Every row comes from one small tree of marks. Brackets hold a mark, then the marks that hang from it, in alphabetical order. Every link used is in the known rows. Which tree was each row made from?
Known rows:
[vogemut [nuva [mumop [taveg [duvup reke]] [totom zodo]]]]: [ 191 -130   12  -95  284  -96    5   12  -21  -72 -118 -296  164    5
  173  135 -126  123   55  221  130   87   27  -99   44  -62  -88   12
  219   41   18    3  -32   -2  142   -6 -131  273  189 -253   68  131
   72 -222   26   65 -409  125  212   65   47 -185 -248   13]
[totom dusuz reke zodo]: [  24   39   27 -155  118   54    7  -12  -78  120  -62   79  -64  -70
  106   63   54   34   54   11 -103 -100 -112    1   71  -14  119 -120
  157  -40 -145 -162  -23   71 -116 -223   26 -109   -6 -135   37  -71
  -22   82  -11  -84  185 -121   71  -32  -21    8 -157  -62]
[dusuz [mumop taveg [totom reke]] [mutev nuva]]: [  81  172  -64  -67  124   42  -14 -152 -302   13  -96 -113 -164   55
    7  173  -17   -4  118  233  -87  -73  -24   25   70  -80  173  -71
  320 -289 -190 -218  -49   -1   56  -84   96  286   98 -253  263   96
  137  -88  -60  103   32   19   43  216  274  -95 -204 -311]
[mumop [taveg [duvup reke] nuva rizevol]]: [  82 -230  -50   30  187 -184  -39  -14   26  -61  -63 -227   45  173
  199  204 -261   90   10  146  261  246  133  -87   21  -90 -242  -12
   39   31  130   91  -91    1  138  114 -104  193   38 -250   81   96
   11 -245  -49   15 -431   31   98  179  122 -137 -197  -14]
[rokis dupu [rizevol burip]]: [ -71  191   82  240  -80  121  -32  168   63  -68  -63 -113    9   -7
 -252 -105   70  -36  -28   62   80   55   45  -61 -171   20 -198   81
  -53   45   73   32  138    7  188   16  -83   43   -1  246   -5  103
  -46 -141    7 -121 -139   93   35  -53 -116  -60  -15  163]
[rizevol [mubo dusuz [vuvu [pazo totom]]] rokis]: [-156  -49  137  197   17  167   72  101  -76   60 -161   32 -132 -120
 -140   -6 -109  -56  -79 -183    4 -251  100   30  -80   33  167   78
 -100   20   58   99  156  -31  229 -314  123 -192   30  288 -163  -46
   53  307  257 -126  -10 -190 -113 -144 -165  174   43  209]
[pazo [vuvu burip dupu dusuz]]: [ -85   72   27  -20  -84  180   46   40    9   49  -21  -92   47 -145
 -133  -34 -151 -181   62 -175   61 -154   -3   41  -79   18  106   94
  -32   -3   79   16  134  -15  149  -79  141  -24  116  246  -53    8
   72  174  173 -115  -21  -19 -123 -113  -78  212  157  123]
[pazo totom [vuvu burip [dupu [mumop taveg]] mubo]]: [-118   57   28  -14  -57  301  133  -71 -112  102  -98 -151    3 -164
 -137  -43  -91 -225   33 -118  134 -160  -24   35  -61  128  297   46
  -55 -126   71  -89  191  -71  239 -196  139   60  178  271   -5   24
  233  231  206 -115  -51   50  -86  -25  -55  104   62  201]
[vuvu dusuz [mubo [pazo totom]]]: [   1  -93   70   98  126  146   44  -17 -193   13 -210   93  -43  -71
   45   37   32  -57    4 -152  -47 -166   55   42    6   59  222    9
   -3   13   30  -55   89  -79  138 -384  138  -85  143  248  -76  -22
  163  237  205  -94   61 -113  -37  -73 -145  105   36  157]
[rizevol [mubo [dusuz mumop] laso vuvu]]: [-192   52   75   91   51  142   27  -16  -87   43 -113   41 -152  -32
  -99  117  -61 -118   11  -68  -27 -191   37    3  -69   13  294  -48
   -5  -71  -49   97  209  -19  163 -265  159 -162   46  120 -110    3
  105  199  198  -90  -67  -67 -127 -103  -65  116   39   91]
[rizevol burip mubo [rokis [vogemut nuva]]]: [-107   24  142  298  -69  173  120   91   64   -3  -61 -218  -26 -120
 -234 -159  -53   24 -214   81   -5  -37  223  -84 -184  120 -192  234
    6   88  155  144  129  -95  203  134  -59   -2  -50  287   38  145
  -73  -29  163  -12 -245  -10   52    0  -59   -2    6  181]
[nuva [mumop taveg [totom dusuz zodo]]]: [ 148   32   14  -92  115  -27   24  -16  -53    2 -124 -124   50  -26
   75   30   22   33  102   74  -18  -47  -96  -66   90  -52   88  -64
  239  -30  -95 -134   -8   55  -23 -149   -5   71   87 -183    7   61
   40  -77  -33   34  -28   38  119   26   32  -86 -226  -23]
[vogemut [nuva [mumop taveg totom]]]: [ 183    3    7   29   78  -24   52   -7  -63  -63  -72 -256  112  -49
   22    7   17   30  -42  197    8   49   39 -136   28    2  -70   45
  180    4   14  -57  -46  -84  104   47  -29  192   95  -99   62  172
   53 -185    9   85 -217  119  147   76   75  -80 -141  -22]
[dusuz [mumop totom] mutev]: [ -15  111   -1  -62   54   -7   30 -148 -142   41  -24  -64  -94   53
  -44  -18    4  -57  150   95  -44 -168  -23   66   58  -79  146    1
  216 -168  -97 -100   46   46   45   14   49   99   18  -78   99   -2
   70  -43   27  123   56   -8  -31  104  154    4 -102 -106]
[vuvu burip [dupu mumop] [dusuz mutev] [pazo totom]]: [ -83  -17  133  103   42  279   84 -144 -206   94 -165  -59  -91 -111
 -137  -89   13 -232   29 -146  -83 -330   41  135  -18   82  346  102
   44 -163  133 -127  164  -90  324 -199  202   96  210  336   29    8
  213  247  258  -38  125  -19 -120    3  -60  178   96  160]
[nuva [mumop taveg [totom dusuz [zodo pazo]]]]: [ 124   36    3 -151  191   20   20   47  -68   61 -187  -75   48  -84
  134   25   39   44  132   37  -18  -67 -164  -52   68  -39  126 -103
  221  -36 -121 -165   16   60  -55 -245   13   -7   81 -184  -19    9
   56  -38  -27  -17   26  -36  135  -27  -18 -124 -240    8]
[totom [dusuz [mutev nuva]] [mumop taveg] [zodo pazo]]: [  72  104  -47 -235  209   96   31   41 -227  151 -180   24 -174  -55
  208  204   47    0  160   67 -118  -71 -130  -44   15  -45  249 -185
  245 -263 -232 -211  -73   10 -101 -314  132   33    8 -257  182  -19
   62   41  -62  -62  184 -171   87   80  175  -44 -158 -237]
[rizevol [mubo dusuz [laso burip] pazo vuvu]]: [-296  -15   69  180   72  235  -31   83  -21   10 -181  116 -115  -78
 -109  128  -51  -92  -54 -225  -15 -238    6   77 -131   77  371  -83
  -50   12  -48  150  349   -5   79 -446  141 -256  128  215 -217  -65
  239  366  249 -203  -81  -64 -123 -290 -241  -18   66  213]
[reke duvup [mumop [taveg nuva]]]: [  59  -98 -104   -9  103 -115    3  -34  -68   37    3 -176    7   75
  195  231 -258   51   66  173  163  117   35 -111   41 -114 -103  -60
  118  -20   35   56 -105  -62  107   -4  -68  214  121 -244  123  137
  113 -222  -61   37 -346    7  138  136  182 -192 -167 -142]
[dupu [mumop [taveg nuva rizevol] [totom reke zodo]]]: [ 131  -16    2   10  173  -60    8 -169 -113   51 -122 -103   -7   13
   91   48  -27   97  -13  108   43   13    6   19  116    7   21  -51
  190 -121   -1 -247  -28   54   47  -38  -34  179   50 -182  103   98
   67 -106  -66   20  -47   55   82  184   51 -195 -304  -65]
[nuva [mumop [taveg duvup rizevol] [totom reke]]]: [ 174  -36  -61   32  135  -70  -71  -97  -90  -91  -88 -244   45   91
   72  150  -43   87  -28  227  122  116   68  -82   40  -66 -169  -18
  191  -60    9 -116  -66   27   81   16  -32  207   90 -265   89  136
   15 -176  -62   34 -210   43   99  189   93 -161 -269  -42]
[taveg [duvup reke] nuva [rizevol [rokis dupu]]]: [   2 -121   25  104  155 -183  -44  100  100   -1   16 -238  115   69
   30   40 -254  103  -10  151  235  159  120 -123  -96 -117 -410   70
  -45   96  278  117   -8   48  278  212 -165  138  -19  -55   29   76
 -106 -312   30  -16 -418  -13   84   88   -1  -86 -150  126]
[vuvu dupu [dusuz mumop] [mubo laso pazo]]: [-123   61   98  106  105  227   34 -107 -201   23 -135   -1  -67  -85
  -72   54  -52 -192   60 -151  -63 -252   34   60  -95   30  331    1
   24  -83   49  -35  211  -63  247 -320  220  -39  197  294  -54   50
  198  226  290 -109  -13  -59 -105  -79  -93  151  120  175]
[duvup [reke [mumop taveg totom]]]: [   5  -44  -71  -66   85 -110  -39  -27   -7  -36  -34 -182   32  127
  109  164 -199   24  123  145  169  -11  -64  -31   67 -194    0  -41
  163   48  -48   42  -16   18  130  -16  -60  171  137 -199   32   29
  103 -170   -7   76 -282   81   83   70  159 -138 -213  -52]
[dusuz [mutev [nuva mumop]]]: [ 120   55  -52    4   70  -12   -1   15 -115  -36  -31  -81    1   -6
   12  100   69   -5   36  171 -138   26   -7  -88  -33  -43   19  -38
  140 -104    9   -9  -15  -72   80  -11   38  206   89 -144  132   54
   59 -116  -61   88  -58   58   73   83  146  -54  -15 -137]
[zodo [pazo totom [vuvu burip mubo]]]: [-100   39  -29  -56   -6  219  106   80  -92   94 -153   46   40 -188
    4    3  -21 -133  105 -188   79 -140  -57   42  -59  114  245  -39
  -34    9  -50  -46  198  -41   11 -360   80 -167  117  216  -89 -165
  168  282  156 -185   33 -104    2 -186 -149   40   24  229]
[dusuz [mumop taveg totom] [mutev nuva]]: [  87  140  -58  -27   84   -1    9 -126 -226  -25  -97 -139 -116   87
   -3  112  -32  -28  146  170  -42  -49    7   20   49  -73  159  -26
  266 -261 -130 -136  -18   -8   73  -22   81  295   81 -183  209  116
  133 -112  -49  137  -39   65   19  201  267  -90 -136 -245]
[nuva [mumop [taveg duvup [rizevol burip]]]]: [  85  -75  -44  185   33   18  -46   -9    3 -131 -104 -274   10  111
  -34  120  -47   22  -99  155  150  192  167 -113 -113   34 -245   33
   67  -33  123   90   14  -36  130   80  -42  169   44 -110   44  158
  -28 -154  -63    1 -319   78   82  156   65 -156 -114   81]
[mutev dusuz [nuva mumop] reke]: [ 218   35 -104  -82   59  -39  -58  117  -86  -66  -69 -172   73   84
   41   69   54  -10   62  306  -52   45  -77 -231   -2 -112  -37 -133
  231   19   -2   19    1  -97  134    4  -48  277  142 -258  133   64
   66 -219  -84  132 -202   90  152   61  108  -68  -68 -117]
[mumop [taveg nuva [rizevol [mubo laso [vuvu dusuz]]]]]: [ -53  -57    1  279   68   30  -21  -14  -86  -64 -171  -81  -56   30
  -33  162 -155  -20  -85  -64   99   33  202  -36  -62   23   20   35
    1    5  105   71  125  -37  204 -179   91   29  113  102  -96  130
  108   52  114  -88 -253   16  -59    7  -38  -39  -21  116]
[nuva [mumop taveg [totom reke]]]: [ 110   58  -26  -15   74    6  -31  -57 -127  -42  -60 -152   16  -20
  -10   88   -3   46   -9  187   -4    4  -46  -55   60  -53   -2  -33
  189  -47  -70 -135  -47   -2   61  -51    0  162  125 -189   79   95
   71 -110  -43   52  -73   66   95   87   68 -105 -206  -94]
[dusuz [mutev [nuva [mumop [taveg rizevol]]] reke]]: [ 235   71 -151   22   81   -2  -52  -20 -179 -111  -78 -232  -39   91
   49  155   29   32   -6  321   -2  186   35 -164  -38  -82  -74  -48
  209 -202   31 -119  -78  -59  114   -5   30  376  121 -319  210  161
   66 -216 -155   69 -151   83  150  224  248 -193 -130 -226]
[dupu [mumop taveg [totom dusuz reke [zodo pazo]]]]: [  42   33   39 -202  239  114   26  -76 -146  178 -211   12  -79  -84
  110   11   56   38   89   31  -47 -177 -195   49  136    1  274 -139
  227 -159 -169 -303   27   81  -41 -274   48   -9   72 -163   60   -7
  118   71   15  -28  187  -56   64   47  -25 -110 -293  -63]
[mumop [totom [dusuz mutev] reke [zodo pazo]]]: [  10  108   17 -220  232   77   10  -30 -148  171 -156   88  -92  -79
  122   27   69   57  178    2 -121 -242 -198   88  110  -74  250 -131
  296 -110 -237 -270   43  138 -136 -324   48  -98   36 -186   60 -137
   50  106    5  -43  277 -167   58  -37    7  -68 -262  -97]
[taveg duvup nuva [rizevol [mubo pazo]]]: [  31 -189    4  226  153  -74   -5   -6    6  -76 -142  -68   -5  125
  102  153 -127   55  -50    3  144   79  192  -43  -59  -20 -159    7
  -18  100  113  170   66  -37  109  -48  -37   22   42   -4  -24   48
   37  -58   52  -35 -336  -41   -1   91  -27  -77  -73  141]
[laso burip [zodo [pazo vuvu]]]: [-234   14  -65 -148   67  190  -24  132    4  140 -129  114  -10 -179
   42   16   23  -59   81 -141    4 -104 -166  121  -79  107  197  -99
  -19  -35  -61   16  200    7 -169 -284   69 -229   53   91 -112 -215
  163  227   44 -162   94 -161   -5 -241 -178 -129   21  164]
[dupu [mumop [taveg nuva]]]: [  41  -97   19   32   88  -33   63  -82  -65   70  -54 -121  -28    5
   29    9  -81  -18  -42   88   51   54   31  -43   53   41   25  -11
   22  -92   99  -18  -39  -78  156   98  -17  177   40  -57   98  129
  118 -127  -10   77 -153   92   29  152   63  -57  -88  -49]
[laso burip [zodo [pazo [totom dusuz]]]]: [-208  -76    6 -161  169  204  -18  117  -54  208 -227  162  -64 -134
  152   22  132  -55   88 -104  -78 -172 -202   73  -26  115  279 -163
   63  -14  -86  -71  149    9 -158 -421   89 -307   18   60  -90 -247
  125  218   52 -163  210 -250   55 -207 -192  -96  -92  176]
[mumop [totom [zodo [pazo [vuvu burip dusuz mubo]]]]]: [  -6   90   25  -32   65  159   71   36  -80   20 -208   32  103 -186
  -40  -12  -88  -86  192 -283   43 -257  -54  132   13   40  275   35
  107   30  -73  -98  248   53   15 -386   74  -82  229  241 -122  -90
  167  301  190 -149   33  -39  -28 -198 -192   26  -14  212]
[duvup [reke [mumop taveg [totom zodo]]]]: [  27   -9  -62 -117  145  -99  -40  -32  -20  -14  -60 -133   44   75
  155  166 -175   70  162   97  140  -31 -100   16   73 -167   59  -64
  195   28  -92  -25    0   72   67 -116  -76  161  153 -219   13    2
   96 -121  -29   31 -215   69  119   25  110 -207 -249  -35]
[rokis vogemut [vuvu dusuz mubo]]: [  35   33  121  231  -13   67   51   35 -109  -72  -97  -63   46  -64
 -131 -133   -2  -22  -23  -25  -17  -60  125  -25    1  -10  -38  169
    3   36  152  -83   89  -89  254 -109   61   38   95  319   -2  146
   47   -5  209  -58  -61  -15  -34  -27 -114  103   42  163]
[vogemut [nuva [mumop taveg]]]: [ 151  -17   -4   21   70   26   57   19  -82  -24  -38 -226   66  -85
   46   37   39    7  -97  205  -21  124   54 -171  -24   51  -99   25
   95  -26   53  -24  -84 -132  108   43   -3  149   55  -88   73  173
   30 -166   -6   31 -187   77  162   70   76  -52  -65  -25]
[duvup [reke [mumop taveg]]]: [ -26  -64  -82  -74   78  -59  -33   -1  -26    3    0 -152  -13   89
  133  194 -179    1   69  153  139   62  -49  -65   13 -146  -29  -63
   78   16   -8   75  -54  -30  132  -19  -33  128   98 -188   43   31
   80 -150  -22   23 -251   40   97   65  161 -111 -138  -54]
[vogemut [nuva [mumop [taveg [rizevol mubo rokis]] totom]]]: [ 120   30   16  242   17    7   34    4  -16 -108  -71 -310   79  -28
 -121  -15  -38   70 -149  200   65   63  173 -162  -87   -7 -274  153
  116   47  124    7   23  -34  191  107  -51  150   45   26   -6  211
  -76 -179   30   58 -291   83  120  135   70 -119 -138  104]
[dusuz [mumop [taveg duvup nuva [rizevol burip]]]]: [  29  -90  -30  156   81  -46    8  -77  -65  -29 -107 -262  -82  153
   25  145 -173  -24  -17  149  188  156  210  -73  -76   29 -202    8
  114 -101   99   99   -4  -41  148  134  -38  174  -30 -127  134  148
   -4 -196  -47   23 -360    4   58  235  147 -107 -152    9]
[nuva [mumop [taveg duvup] [totom dusuz [zodo pazo]]]]: [ 146  -52   -2 -164  272  -24    4   38  -52   52 -207 -140   65  -28
  187   79  -37   63  150   63   71  -31 -108  -50   65  -50   67  -94
  227  -38  -86  -98    9   68   -7 -201  -29   60  109 -237   11   32
   71  -72   -7   -1 -110  -39  133   18  -25 -144 -267   28]
[vogemut [nuva [mumop [taveg rizevol]]]]: [ 194  -23  -34   81   49   -7   34  -13  -61  -64  -47 -253   78  -31
   75   45   75   27 -135  219   14  201  113 -199  -42   47 -207   30
   90  -38   97  -72  -96 -112   80   66    8  126   -8 -110   51  190
  -40 -199  -45   -1 -187   59  169  127  107  -88 -100    7]
[laso burip [zodo [pazo [vuvu dupu mubo]]]]: [-288   75   -9  -98   49  293    2  121   -6  124 -107   43   31 -227
  -52    1  -51 -145  101 -221   39 -201 -169  133 -145   88  246  -29
  -60    3    1   37  296    3  -37 -346  122 -220  143  256 -128 -197
  182  319  159 -221   40 -170  -73 -270 -201  -21  118  282]

Which tree is each row?
[ -60   51  -15   40    6  118   66    3 -135   45  -84 -145 -117  -11
  -34  129 -164 -193  107  -12   30 -261  -22  -17  -38 -112  294  -38
  160  -89  -21   58  145  -79  241 -275  117   63  185  -10   25  -25
  214  160  179  -85 -125  -70   -3  -82   55   89  -41    3]  [mubo [dusuz [mutev [reke mumop]]] [vuvu burip pazo]]
[  14  130  175  406  -75  185   89  160  -24 -108 -141 -200   77 -114
 -258 -172   40  -73  -92   70   23    2  219 -115 -136   61 -187  264
   -5  115  170  -22  164 -143  368  -40   -8   74  100  491    9  267
   14 -120  233 -154 -253  101   60  -61 -179   68   39  266]  [rokis [rizevol mubo] [vogemut nuva] [vuvu burip dusuz]]
[ -33  -46   96  111   75  196   74  -74 -282    4 -260   44 -157  -62
   60  180   -1 -115  -10 -132  -17 -165   78   10   31   81  416  -90
   38 -112  -85 -114   61 -125  133 -504  191  -95  159  158  -19  -18
  209  301  210 -170   30 -144   -5  -45  -57   89  -67  109]  [vuvu [mubo dusuz laso] [pazo [totom [mumop taveg]]]]
[  38  -97  -18 -159  300  -47  -61   30  -11  -10 -174  -97   59   47
  192  137 -189  137  163   16  203   18  -77   78   56  -85   55  -47
  122   -6  -80  -50   26  123   24 -157  -91  129  154 -218    7  -12
   99  -48    5  -19 -209    9   90    3  -25 -232 -247   18]  [mumop [taveg [duvup reke]] [totom [zodo pazo]]]
[ -11    7  -43 -134   59   -6    9  -15  -74  143   -5  -22  -74    8
  135  139  -16  -49   63  129  -49 -114 -113  -92   56 -121   42 -144
  186    8 -105  -34  -48  -21    5 -134   35  -79    1 -170   67  -58
   13  -36    4  -23   31 -126   78   29  106   42 -165  -81]  [totom dusuz [reke mumop]]
[ 121  -77 -111  -31  218 -137  -36  -86 -109   67  -57 -180  -12   67
  281  271 -173   97   30  182  155  146   58  -69   26  -69 -166 -104
  185  -49   10  -53 -121    6   66  -63  -71  171   43 -317  131   73
   26 -189 -104  -59 -260  -69  170  173  131 -230 -301  -66]  [totom [reke [mumop [taveg duvup nuva rizevol]]] zodo]
[  97   88  -36   82   27  -12  -36  -53  -78  -29  -17 -229   20  -27
  -77   25  -45   82  -85  195   40   47   35  -92  -26  -50 -190   33
  151  -70   47 -168  -54   54  104   49  -17  138   20 -144   50  132
  -58 -145  -50   23  -75   14  107  141   78 -135 -237  -33]  [nuva [mumop [taveg [rizevol rokis]] [totom reke]]]
[ -72   30    3 -231  178  131   77  -34 -224  255 -152   67 -189  -61
  144   -2  111 -105  172   56 -104 -200 -133    3   39   -7  274 -138
  180 -209 -137 -172   21    1  -10 -264  146 -158  -72  -83   73 -140
   73   76   57  -13  258 -249   23   21   84   77 -123  -52]  [zodo [pazo [totom [dusuz mumop mutev]]]]
[ 134  -16 -168  -91   87  -57  -66   45  -74  -33   -8 -115   16  113
  163  253 -159   50  104  252   85   61  -35 -141   -4 -177  -31 -105
  175  -49  -21   35  -42  -50   89  -75  -58  314  207 -301  185   86
  116 -168  -78   48 -277   22  149  109  185 -203  -93 -237]  [mutev nuva [reke duvup mumop]]
[ -25   -2    1  -49   65  132   54   72 -105   63 -144   59    9 -148
    4    2  -58  -84   78 -176   23 -133  -15   39    1   14  137   18
  -16    1    3   -9  122  -40   58 -272  119 -130  112  198  -89  -63
  118  227  164 -106   44 -131  -64 -119 -109  124   84  126]  [zodo [pazo [vuvu dusuz mubo]]]
[  21    3 -117  -75   91   25  -55  -81 -151   44    7 -116  -73   45
  146  266 -156   61   29  211   95   55  -27  -65   43 -111  -27  -92
  152 -101  -82  -85 -108  -20   47 -122   -4  164  140 -272  139  109
  103  -99  -56  -21 -145  -33  124  125  175 -193 -194 -195]  [totom [reke duvup [mumop taveg]]]
[-150  -41   54  -28  207  246   10   12 -245  123 -300  202  -90 -161
  129  151  104  -83   61 -153 -114 -222  -57   69  -49  120  409 -113
   17  -43  -47 -119  141  -84   47 -578  200 -221  177  245  -82 -165
  183  318  203 -196  174 -244  -11 -152 -212   27   -2  217]  [vuvu dusuz [mubo [laso [zodo [pazo [totom mumop]]]]]]
[ -54 -118  -14  374   61   28  -43  -29    7 -147 -193 -175  -50  165
  -54  201 -176   39 -110   36  211  155  276  -34 -127   72 -146   26
   31   57  113  204  149  -28  160  -23  -75  131  115   18    8  119
   58  -71    4  -47 -467   95   27  113    0 -235 -117  169]  [mumop [taveg duvup nuva [rizevol burip [mubo laso]]]]
[  32  -18   62   51   86  175   32 -139 -143   53 -173  -71  -53  -64
   40  -54   64  -50  -41  -84   41  -69   29   79   -5  104  177   17
   -7 -184   84 -244   50  -11  139 -215  123   76   71  118  -15   48
   95  140   76 -107   98  -36  -13   70  -37  -59  -65  157]  [vuvu [dupu [mumop [taveg rizevol]]] [pazo [totom zodo]]]
[ 114 -168  -64    2  156 -102  -71  -13    6 -113  -53 -265   70  135
  137  192 -129   65  -15  219  197  236   84 -134  -21  -92 -231  -15
   53   -6  123   57  -69   -9  153   78  -64  196   84 -263   40  119
    0 -232  -49   24 -372   72  121  157  115 -144 -168   20]  [nuva [mumop [taveg [duvup reke] rizevol]]]
[  58 -246   27  -33  244 -166   12  -83    8    0 -107 -240   57  147
  109  106 -272   51   71  154  230   37   41  -18  116 -100  -24   -2
  115   -4  107   75   -3   -2  253  148 -128  311  157 -201  113  115
  167 -233   44  157 -441  152   44  192   82 -121 -237  -28]  [dupu [mumop [taveg [duvup reke] nuva] totom]]
[ -48  193   84  274  -62   60   -5  143  -54  -59   19  -86   86  -87
 -300 -146  -35    8  -20   24   54  -48   48  -65 -137  -50 -209  135
  -89   57  183  -34  141    7  302  -32  -53   59   73  327  -51  105
  -56 -103  138  -90  -94   34   -3  -65 -134   -1   35  231]  [rizevol [rokis dupu [vuvu mubo]]]
[-114    1  151   84   66  194   61  -91  -36   60  -86  -16  -17  -82
 -114  -25  -32 -144  -28 -133  -34 -214  -26   27  -31   57  331    8
  -69  -51  118  -24  197  -44  266 -191  143  -45  141  257  -57   49
  139  207  235  -84  -20   32 -129  -52 -122  136   78  174]  [vuvu [dupu mumop] [mubo dusuz laso]]
[-203  104   26 -133   64  295   52   39  -99  174 -149  -19  -34 -226
  -39   12  -85 -229  160 -166  -19 -234 -122   97 -126   73  274    7
   -6 -101   30  -39  190  -46  101 -272  243 -149  119  259  -60  -90
  132  230  194 -176   88 -174 -100 -150 -125  160  121  192]  [laso [zodo [pazo [vuvu burip dupu [dusuz mumop]]]]]
[  30   67  -16 -116   62   46    5  -36 -121   48  -43  -19  -88  -44
   84  123  -10   20   33   32    9    7  -28   -6    2    7   95  -67
   85 -144 -124 -131  -79   23  -53 -126   41   41    5 -122   73   35
   10   27  -41  -63   66  -60   49   57   66  -45  -90  -99]  [totom [mumop taveg] zodo]
